Here is a tiny trained network, its code and every weight. The questions are about switching its units off for an input and a class, where a switched-off unit gives its printed mean instead of its output.

import numpy as np


def w(rows, s, z=0):
    codes = np.array(rows[::2]) - 128.0
    scale = np.full(codes.shape[1], s)
    scale[-1] = z or s
    return codes * scale


def norm(h):
    return h / np.sqrt((h * h).mean(-1, keepdims=True) + 1e-5)


def f(y):
    return np.maximum(y, 0)


def log_softmax(a):
    a = a - a.max(-1, keepdims=True)
    return a - np.log(np.exp(a).sum(-1, keepdims=True))


def net(x, mask):
    res = np.array(x, float).reshape(1, 6) / 4 @ E
    u = 0
    for l in range(3):
        y = f(norm(res) @ A[l][:, :-1].T + A[l][:, -1])
        res = res + np.where(mask[u : u + 12], y, B[l][:, -1]) @ B[l][:, :-1]
        u += 12
    return log_softmax(norm(res)[-1] @ U[:, :-1].T + U[:, -1])


A, B = {}, {}
E = w([
[110,86,70],'x0',
[214,95,116],'x1',
[177,21,137],'x2',
[161,205,47],'x3',
[227,132,173],'x4',
[49,68,2],'x5',
],0.0082)
A[0] = w([
[171,158,125,69],'0.n1',
[143,42,103,88],'0.n2',
[147,2,88,55],'0.n3',
[192,152,132,57],'0.n4',
[235,171,124,96],'0.n5',
[125,133,127,67],'0.n6',
[135,42,104,58],'0.n7',
[95,159,42,2],'0.n8',
[97,168,52,100],'0.n9',
[107,155,62,41],'0.n10',
[140,108,110,108],'0.n11',
[145,100,111,88],'0.n12',
],0.023,0.004)
B[0] = w([
[177,120,122,172],'0.n1',
[61,49,167,216],'0.n2',
[14,2,194,254],'0.n3',
[193,129,126,190],'0.n4',
[226,102,128,247],'0.n5',
[119,130,134,128],'0.n6',
[55,48,192,207],'0.n7',
[101,209,53,216],'0.n8',
[73,214,73,228],'0.n9',
[79,198,110,197],'0.n10',
[122,101,142,155],'0.n11',
[108,101,154,159],'0.n12',
],0.039,0.0093)
A[1] = w([
[104,52,118,4],'1.n1',
[119,62,96,159],'1.n2',
[150,147,81,76],'1.n3',
[125,177,240,92],'1.n4',
[86,190,216,102],'1.n5',
[88,211,254,70],'1.n6',
[228,143,151,79],'1.n7',
[173,157,79,111],'1.n8',
[126,198,28,178],'1.n9',
[206,168,183,169],'1.n10',
[116,230,14,88],'1.n11',
[219,113,139,125],'1.n12',
],0.017,0.0028)
B[1] = w([
[127,70,177,188],'1.n1',
[135,96,181,183],'1.n2',
[106,116,164,158],'1.n3',
[128,87,62,175],'1.n4',
[148,117,40,190],'1.n5',
[149,107,19,191],'1.n6',
[217,138,154,208],'1.n7',
[120,84,197,179],'1.n8',
[105,229,172,232],'1.n9',
[206,127,133,207],'1.n10',
[97,254,158,254],'1.n11',
[197,134,160,207],'1.n12',
],0.039,0.0088)
A[2] = w([
[40,153,116,139],'2.n1',
[151,130,133,27],'2.n2',
[183,134,4,168],'2.n3',
[74,80,130,92],'2.n4',
[120,120,131,77],'2.n5',
[107,125,163,4],'2.n6',
[230,155,146,53],'2.n7',
[183,136,146,112],'2.n8',
[192,146,141,47],'2.n9',
[155,127,135,42],'2.n10',
[118,167,105,160],'2.n11',
[101,224,92,125],'2.n12',
],0.023,0.0021)
B[2] = w([
[184,176,226,239],'2.n1',
[144,134,123,148],'2.n2',
[55,114,3,211],'2.n3',
[119,55,163,220],'2.n4',
[125,118,130,140],'2.n5',
[126,105,145,155],'2.n6',
[220,125,135,240],'2.n7',
[174,143,147,193],'2.n8',
[175,123,112,196],'2.n9',
[148,134,132,154],'2.n10',
[106,167,137,186],'2.n11',
[78,226,174,255],'2.n12',
],0.048,0.0092)
U = w([
[79,60,184,216],'0',
[100,229,156,252],'1',
[129,121,45,2],'2',
[254,130,123,22],'3',
],0.024,0.0016)

Each question gives the input, the list of numbers given to net, and the class t.
The units are the neurons (one row each of A and B). Each row of codes is followed by its name. A weight is (code - 128) times the scale printed after its matrix; where a second scale follows, it is the last column's (A, B and U).
mask holds one flag per neuron, layer by layer. A switched-off neuron (its flag False) gives its mean, the last column of its row in B, instead of its output. The means were averaged over made-up inputs and are rounded, as every weight is.
A unit's drop is (log p(t) with every unit on - log p(t) with that unit switched off) / (log p(t) with every unit on - log p(t) with every unit switched off).
unit that matters most: the unit with the biggest drop
k most important neurons: the k neurons with the biggest drops, biggest first
k most important neurons of layer l: the k neurons of layer l with the biggest drops, biggest first
drop when u is switched off: that unit's drop, to one decimal
input [7,-2,-4,-7,6,-3], class 2: unit that matters most : 0.n8
input [3,-4,2,-3,-8,-3], class 0: 2 most important neurons : 0.n9, 0.n8
input [0,7,8,7,-2,-4], class 3: 2 most important neurons : 0.n5, 0.n4
input [-8,3,4,-2,-7,-4], class 3: 2 most important neurons : 0.n9, 0.n3
input [4,-5,1,-1,0,-3], class 2: 4 most important neurons : 0.n8, 0.n9, 0.n5, 0.n3
input [-6,-3,1,0,-1,-2], class 3: 4 most important neurons : 0.n9, 0.n3, 0.n8, 0.n7
input [2,3,5,-5,3,-6], class 0: 2 most important neurons of layer 1 : 1.n7, 1.n10
input [5,-1,1,-2,-3,-7], class 2: 3 most important neurons : 0.n8, 0.n9, 0.n5
input [-2,-5,6,-7,-4,-7], class 2: 2 most important neurons : 0.n5, 0.n3
input [5,-7,-4,-5,-7,-7], class 2: 3 most important neurons : 0.n8, 0.n3, 0.n9
input [-8,-2,-7,-6,-5,-1], class 2: 3 most important neurons : 0.n8, 0.n9, 0.n5
input [-3,-4,-3,-7,4,2], class 2: 2 most important neurons of layer 0 : 0.n8, 0.n5
input [-8,-1,4,8,7,6], class 3: drop when 0.n5 is switched off : 0.7
input [7,-2,8,3,-7,8], class 0: drop when 2.n11 is switched off : 0.0
input [7,-7,-4,-7,-1,-7], class 2: drop when 0.n3 is switched off : 0.6
